Below are the code and all the weights of a small trained network. Each question names an input and a target symbol and asks about switching units off, where a switched-off unit gives its printed mean instead of its output.

import numpy as np


def w(rows, s, z=0):
    codes = np.array(rows[::2]) - 128.0
    scale = np.full(codes.shape[1], s)
    scale[-1] = z or s
    return codes * scale


def f(y):
    return y / 2 * (1 + np.tanh(0.7978845608 * (y + 0.044715 * y**3)))


def softmax(a):
    e = np.exp(a - a.max(-1, keepdims=True))
    return e / e.sum(-1, keepdims=True)


def log_softmax(a):
    a = a - a.max(-1, keepdims=True)
    return a - np.log(np.exp(a).sum(-1, keepdims=True))


def net(x, mask):
    ids = ['αβγηλμπστψω'.index(c) for c in x.split()]
    T = len(ids)
    res = E[ids] + P[:T]
    q, k, v = (res @ M[0].T for M in (Q, K, V))
    z = softmax(np.where(np.tri(T) > 0, q @ k.T / 3**0.5, -1e9)) @ v
    res = res + np.where(mask[0], z, O[0][:, -1]) @ O[0][:, :-1]
    y = f(res @ A[0][:, :-1].T + A[0][:, -1])
    res = res + np.where(mask[1:13], y, B[0][:, -1]) @ B[0][:, :-1]
    return log_softmax(res[-1] @ U[:, :-1].T + U[:, -1])


Q, K, V, O, A, B = {}, {}, {}, {}, {}, {}
E = w([
[88,131,119,147],'α',
[61,144,79,171],'β',
[121,121,133,141],'γ',
[84,127,124,143],'η',
[141,118,96,117],'λ',
[170,113,144,132],'μ',
[146,112,160,166],'π',
[50,225,107,48],'σ',
[229,112,152,78],'τ',
[128,134,217,246],'ψ',
[214,146,191,178],'ω',
],0.012)
P = w([
[74,181,240,23],'0',
[104,254,44,117],'1',
[85,175,195,48],'2',
[122,236,48,142],'3',
[91,156,172,81],'4',
[133,213,34,163],'5',
[95,130,157,106],'6',
[148,185,34,178],'7',
[99,102,144,132],'8',
[163,160,27,198],'9',
[109,70,138,157],'10',
[186,128,28,216],'11',
[131,30,128,192],'12',
[198,106,24,205],'13',
],0.0087)
Q[0] = w([
[94,86,160,103],'h0',
[225,154,95,140],'h0',
[122,46,253,74],'h0',
],0.016)
K[0] = w([
[78,152,131,97],'h0',
[176,119,162,173],'h0',
[79,253,157,68],'h0',
],0.017)
V[0] = w([
[152,84,70,14],'h0',
[16,202,168,60],'h0',
[255,152,189,107],'h0',
],0.0076)
O[0] = w([
[252,149,89,127,68],'h0',
[165,98,144,129,253],'h0',
[146,192,178,159,41],'h0',
],0.018,0.0041)
A[0] = w([
[154,206,61,230,59],'n0',
[159,130,147,98,123],'n1',
[93,167,131,114,175],'n2',
[116,159,173,149,105],'n3',
[112,132,165,1,253],'n4',
[49,31,146,93,166],'n5',
[100,75,96,224,130],'n6',
[135,143,12,76,186],'n7',
[80,209,102,110,161],'n8',
[163,194,76,129,121],'n9',
[157,82,202,188,249],'n10',
[183,45,176,115,161],'n11',
],0.011,0.0055)
B[0] = w([
[222,182,155,167,168],'n0',
[119,113,186,125,130],'n1',
[114,144,175,141,161],'n2',
[105,86,127,154,132],'n3',
[99,156,163,104,182],'n4',
[145,146,154,57,246],'n5',
[142,80,133,79,206],'n6',
[109,112,6,93,204],'n7',
[119,194,163,155,184],'n8',
[197,139,95,106,143],'n9',
[85,173,89,73,179],'n10',
[81,198,163,119,184],'n11',
],0.011)
U = w([
[120,191,81,83,181],'α',
[121,187,190,232,63],'β',
[111,111,102,172,68],'γ',
[93,87,85,100,76],'η',
[188,137,126,177,173],'λ',
[105,161,222,86,158],'μ',
[106,117,118,217,224],'π',
[149,114,144,149,1],'σ',
[147,1,118,106,161],'τ',
[254,158,159,134,22],'ψ',
[174,87,41,189,161],'ω',
],0.008,0.0048)

Each question gives the input, a string of symbols that net reads in full, and the target symbol t.
The units are the heads (3 rows each of Q, K, V and O) and the neurons (one row each of A and B). Each row of codes is followed by its name. A weight is (code - 128) times the scale printed after its matrix; where a second scale follows, it is the last column's (O, A, B and U).
mask holds one flag per unit, heads first, then neurons. A switched-off unit (its flag False) gives its mean, the last column of its rows in O or B, instead of its output. The means were averaged over made-up inputs and are rounded, as every weight is.
A unit's drop is (log p(t) with every unit on - log p(t) with that unit switched off) / (log p(t) with every unit on - log p(t) with every unit switched off).
The circuit of an input: a set's keep is (log p(t) with only the set's units on - log p(t) with every unit switched off) / (log p(t) with every unit on - log p(t) with every unit switched off). Starting from the 12 units with the biggest drops (on a tie, the unit counted first), units are removed one at a time, each time the one whose removal leaves the highest keep (on an exact tie, the one counted first), for as long as the keep stays at least 0.8.
units of the circuit, in order: the units of the circuit, biggest drop first
top k neurons: the k neurons with the biggest drops, biggest first
drop of u: that unit's drop, to one decimal
input λ σ λ ω λ τ σ β λ σ β ψ, target μ: units of the circuit, in order => (h0; n5)
input β σ ψ π λ λ τ σ, target ψ: top 2 neurons => (n0; n9)
input ω λ γ η ψ λ τ λ, target ψ: top 3 neurons => (n0; n9; n10)
input ψ γ ω σ λ β ψ ψ σ ψ μ σ, target μ: units of the circuit, in order => (h0; n2)
input β η β α β β ω μ, target β: units of the circuit, in order => (h0; n7; n5)
input β β β β γ σ λ γ μ λ β γ, target ω: top 2 neurons => (n5; n11)
input σ β β μ η σ γ ω β σ ψ α, target μ: top 2 neurons => (n5; n7)
input π γ η β ψ η ψ ψ σ ψ ψ μ, target μ: units of the circuit, in order => (h0; n7)
input β σ σ η β β β ω α β, target β: units of the circuit, in order => (h0; n8; n0)
input β ψ τ ω ψ β μ γ β β ψ μ, target μ: units of the circuit, in order => (h0)
input σ σ β β β λ β β ω ψ σ λ, target μ: units of the circuit, in order => (h0; n7)
input λ γ λ β σ η β λ η β π ω η ψ, target β: units of the circuit, in order => (h0; n8)
input ψ β ω μ α λ α β β ω λ α π ψ, target μ: units of the circuit, in order => (h0; n6)
input σ λ μ λ β λ β α β β λ β, target ω: top neuron => (n7)
input η τ β λ β η λ η, target ω: top 2 neurons => (n5; n11)
input ω β β β β λ λ λ, target ω: top 2 neurons => (n7; n5)
input α α α β β β, target η: top 2 neurons => (n7; n0)
input ω γ π β μ σ β λ σ ψ π π, target μ: top 2 neurons => (n7; n6)
input η β λ α, target ω: top 2 neurons => (n5; n11)
input α β η ω γ β β β ψ η, target μ: drop of n3 => 0.0
